Below are the code and all the weights of a small trained network. Each question names an input and a class and asks about switching units off, where a switched-off unit gives its printed mean instead of its output.

import numpy as np


def w(rows, s, z=0):
    codes = np.array(rows[::2]) - 128.0
    scale = np.full(codes.shape[1], s)
    scale[-1] = z or s
    return codes * scale


def f(y):
    return y / 2 * (1 + np.tanh(0.7978845608 * (y + 0.044715 * y**3)))


def log_softmax(a):
    a = a - a.max(-1, keepdims=True)
    return a - np.log(np.exp(a).sum(-1, keepdims=True))


def net(x, mask):
    res = np.array(x, float).reshape(1, 5) / 4 @ E
    y = f(res @ A[0][:, :-1].T + A[0][:, -1])
    res = res + np.where(mask, y, B[0][:, -1]) @ B[0][:, :-1]
    return log_softmax(res[-1] @ U[:, :-1].T + U[:, -1])


A, B = {}, {}
E = w([
[35,33,52,34,34,34,206,87,128,231],'x0',
[166,217,18,24,217,234,233,15,165,132],'x1',
[131,128,122,132,130,129,127,136,126,133],'x2',
[209,123,37,40,74,90,44,219,254,36],'x3',
[125,124,128,128,126,125,129,128,126,129],'x4',
],0.004)
A[0] = w([
[209,127,40,42,72,91,55,202,231,51,109],'neuron 1',
[220,141,26,32,76,98,46,194,251,35,2],'neuron 2',
[50,148,213,211,183,172,211,30,23,228,57],'neuron 3',
[231,213,201,219,232,221,67,154,133,22,96],'neuron 4',
[157,198,37,47,197,214,200,49,161,130,108],'neuron 5',
[207,127,30,44,70,91,50,198,236,51,103],'neuron 6',
[159,202,41,37,197,217,200,52,154,132,106],'neuron 7',
[153,206,35,41,197,216,205,55,154,128,109],'neuron 8',
[237,220,206,217,233,228,64,160,129,20,94],'neuron 9',
[49,44,58,44,50,43,199,91,126,208,75],'neuron 10',
[155,194,45,44,196,210,200,54,157,127,116],'neuron 11',
[49,36,58,41,51,49,199,91,125,205,71],'neuron 12',
[72,47,221,208,41,35,35,225,96,125,89],'neuron 13',
],0.0035,0.0032)
B[0] = w([
[76,104,167,138,185,179,201,87,60,84,220],'neuron 1',
[24,87,153,147,186,185,192,158,3,137,192],'neuron 2',
[60,89,164,137,193,186,197,120,46,73,226],'neuron 3',
[71,191,67,70,82,150,76,138,152,235,244],'neuron 4',
[162,70,150,181,100,82,81,201,127,114,213],'neuron 5',
[76,102,164,138,186,178,197,93,58,85,221],'neuron 6',
[165,58,156,196,92,64,74,216,125,113,214],'neuron 7',
[167,63,151,189,98,72,77,207,127,113,217],'neuron 8',
[69,192,60,65,78,155,78,139,156,237,252],'neuron 9',
[81,185,83,84,98,157,81,140,147,215,201],'neuron 10',
[162,78,147,177,103,84,84,194,133,109,211],'neuron 11',
[72,191,72,81,93,160,76,146,145,223,199],'neuron 12',
[199,64,147,191,91,62,73,205,159,86,248],'neuron 13',
],0.0067,0.003)
U = w([
[217,55,164,220,78,25,63,203,154,97,73],'0',
[78,223,32,18,79,182,79,119,167,225,74],'1',
[71,94,196,141,243,224,255,91,32,76,69],'2',
[175,139,141,111,128,111,147,85,167,95,255],'3',
],0.0073,0.0091)

Each question gives the input, the list of numbers given to net, and the class t.
The units are the neurons (one row each of A and B). Each row of codes is followed by its name. A weight is (code - 128) times the scale printed after its matrix; where a second scale follows, it is the last column's (A, B and U).
mask holds one flag per neuron, in row order. A switched-off neuron (its flag False) gives its mean, the last column of its row in B, instead of its output. The means were averaged over made-up inputs and are rounded, as every weight is.
A unit's drop is (log p(t) with every unit on - log p(t) with that unit switched off) / (log p(t) with every unit on - log p(t) with every unit switched off).
The circuit of an input: a set's keep is (log p(t) with only the set's units on - log p(t) with every unit switched off) / (log p(t) with every unit on - log p(t) with every unit switched off). Starting from the 12 units with the biggest drops (on a tie, the unit counted first), units are removed one at a time, each time the one whose removal leaves the highest keep (on an exact tie, the one counted first), for as long as the keep stays at least 0.8.
units of the circuit, in order: the units of the circuit, biggest drop first
k most important neurons: the k neurons with the biggest drops, biggest first
drop of u: that unit's drop, to one decimal
input [-8,1,0,5,-6], class 1: units of the circuit, in order => [neuron 9]
input [-3,3,7,7,7], class 2: units of the circuit, in order => [neuron 2; neuron 6]
input [7,7,6,4,-7], class 0: units of the circuit, in order => [neuron 7; neuron 8]
input [-7,-2,-1,5,1], class 1: units of the circuit, in order => [neuron 9; neuron 4]
input [0,8,1,7,-3], class 0: units of the circuit, in order => [neuron 7; neuron 8]
input [5,-1,-5,-2,1], class 1: units of the circuit, in order => [neuron 12; neuron 10]
input [-7,-4,4,-2,2], class 1: units of the circuit, in order => [neuron 9; neuron 4]
input [-8,6,0,7,5], class 1: 3 most important neurons => [neuron 9; neuron 4; neuron 13]
input [6,2,-5,8,-3], class 2: drop of neuron 1 => 0.2
input [-4,1,0,6,6], class 2: drop of neuron 2 => 0.2
input [3,8,-2,6,-8], class 0: drop of neuron 7 => 0.1
